Small tables with named rows and columns. After each table, cells are looked up by row and column.

Table Fesif
         Papodil   Vuz  Nekiro  Deserin   Las  Gesavu  Vepunid  Fege
Gedu        5.03  3.69    6.92     4.02  6.91    4.83     2.41  5.60
Zuv         6.60  6.93    3.15     6.40  6.24    5.16     6.89  5.91
Vefasel     4.85  3.63    8.03     4.12  6.69    4.87     2.45  5.58
Gebota      4.84  3.96    8.84     4.40  6.58    4.96     3.10  5.80
Lozu        5.64  4.59    4.13     4.65  6.67    4.87     3.41  5.63
Dav         5.52  4.35    4.51     4.46  6.76    4.84     3.08  5.58
Petizi      4.84  3.98    8.87     4.41  6.59    4.96     3.14  5.81
Logiko      4.92  3.55    7.05     3.97  6.80    4.83     2.22  5.64
Kalugom     4.88  4.03    8.98     4.46  6.59    4.96     3.21  5.70
Sazal       6.80  7.59    3.74     6.91  6.16    5.26     7.97  5.98

Zuv, Las => 6.24
Zuv, Fege => 5.91
Zuv, Vuz => 6.93
Gebota, Gesavu => 4.96
Logiko, Vepunid => 2.22
Lozu, Gesavu => 4.87
Sazal, Gesavu => 5.26

Ses
columns: Lefodeb, Ledel, Zisub, Vovora
Pemi: [190, 172, 190, 119]
Ritozad: [18, 78, 55, 155]
Guribev: [179, 173, 173, 107]
Gapi: [40, 105, 91, 167]
Pagate: [198, 200, 234, 143]
Det: [170, 173, 181, 139]
Ragetik: [208, 189, 212, 117]
Zez: [63, 118, 74, 118]
Ruv: [220, 204, 229, 105]
Dud: [210, 205, 230, 110]

Vovora of Pagate: 143
Lefodeb of Dud: 210
Ledel of Ritozad: 78
Zisub of Pemi: 190
Zisub of Gapi: 91
Lefodeb of Ragetik: 208
Lefodeb of Zez: 63
Vovora of Det: 139
Ledel of Pagate: 200
Which row has the largest Ledel? Dud

Table Zos
|  | Kimepa | Zupamis | Pevi | Modasi | Musarob | Puzet | Sasuse | Rogelig | Maso |
|---|---|---|---|---|---|---|---|---|---|
| Fogef | 0.6 | 0.7 | 0.4 | 0.4 | 0.9 | 0.8 | 0.2 | 0.4 | 0.2 |
| Bik | 0.6 | 0.7 | 0.4 | 0.4 | 0.9 | 0.7 | 0.2 | 0.3 | 0.2 |
| Rovin | 0.6 | 0.7 | 0.4 | 0.4 | 0.9 | 0.8 | 0.2 | 0.4 | 0.2 |
| Gevi | 0.6 | 0.7 | 0.4 | 0.4 | 0.9 | 0.7 | 0.2 | 0.3 | 0.3 |
| Sebini | 0.6 | 0.7 | 0.4 | 0.4 | 0.9 | 0.8 | 0.2 | 0.3 | 0.2 |
| Zelil | 0.6 | 0.7 | 0.4 | 0.4 | 0.9 | 0.7 | 0.2 | 0.3 | 0.2 |
| Zel | 0.6 | 0.7 | 0.4 | 0.4 | 0.9 | 0.8 | 0.2 | 0.3 | 0.2 |
| Vugad | 0.6 | 0.7 | 0.4 | 0.4 | 0.9 | 0.8 | 0.2 | 0.4 | 0.2 |
| Tipan | 0.6 | 0.7 | 0.4 | 0.4 | 0.9 | 0.8 | 0.2 | 0.4 | 0.2 |
| Limivi | 0.6 | 0.7 | 0.4 | 0.4 | 0.9 | 0.8 | 0.2 | 0.4 | 0.2 |
| Tavivo | 0.6 | 0.7 | 0.4 | 0.4 | 0.9 | 0.7 | 0.2 | 0.3 | 0.3 |

What is the Modasi of Zelil in Zos?
0.4
What is the Puzet of Gevi in Zos?
0.7
What is the Puzet of Zelil in Zos?
0.7
What is the Modasi of Sebini in Zos?
0.4
What is the Musarob of Rovin in Zos?
0.9
What is the Sasuse of Zelil in Zos?
0.2
What is the Pevi of Gevi in Zos?
0.4
What is the Zupamis of Tipan in Zos?
0.7
What is the Sasuse of Fogef in Zos?
0.2
What is the Maso of Limivi in Zos?
0.2
What is the Rogelig of Fogef in Zos?
0.4
What is the Rogelig of Limivi in Zos?
0.4
What is the Rogelig of Zelil in Zos?
0.3
What is the Pevi of Limivi in Zos?
0.4
What is the Sasuse of Tipan in Zos?
0.2
What is the Sasuse of Rovin in Zos?
0.2
What is the Sasuse of Limivi in Zos?
0.2
What is the Musarob of Sebini in Zos?
0.9
What is the Pevi of Tipan in Zos?
0.4
What is the Kimepa of Tipan in Zos?
0.6

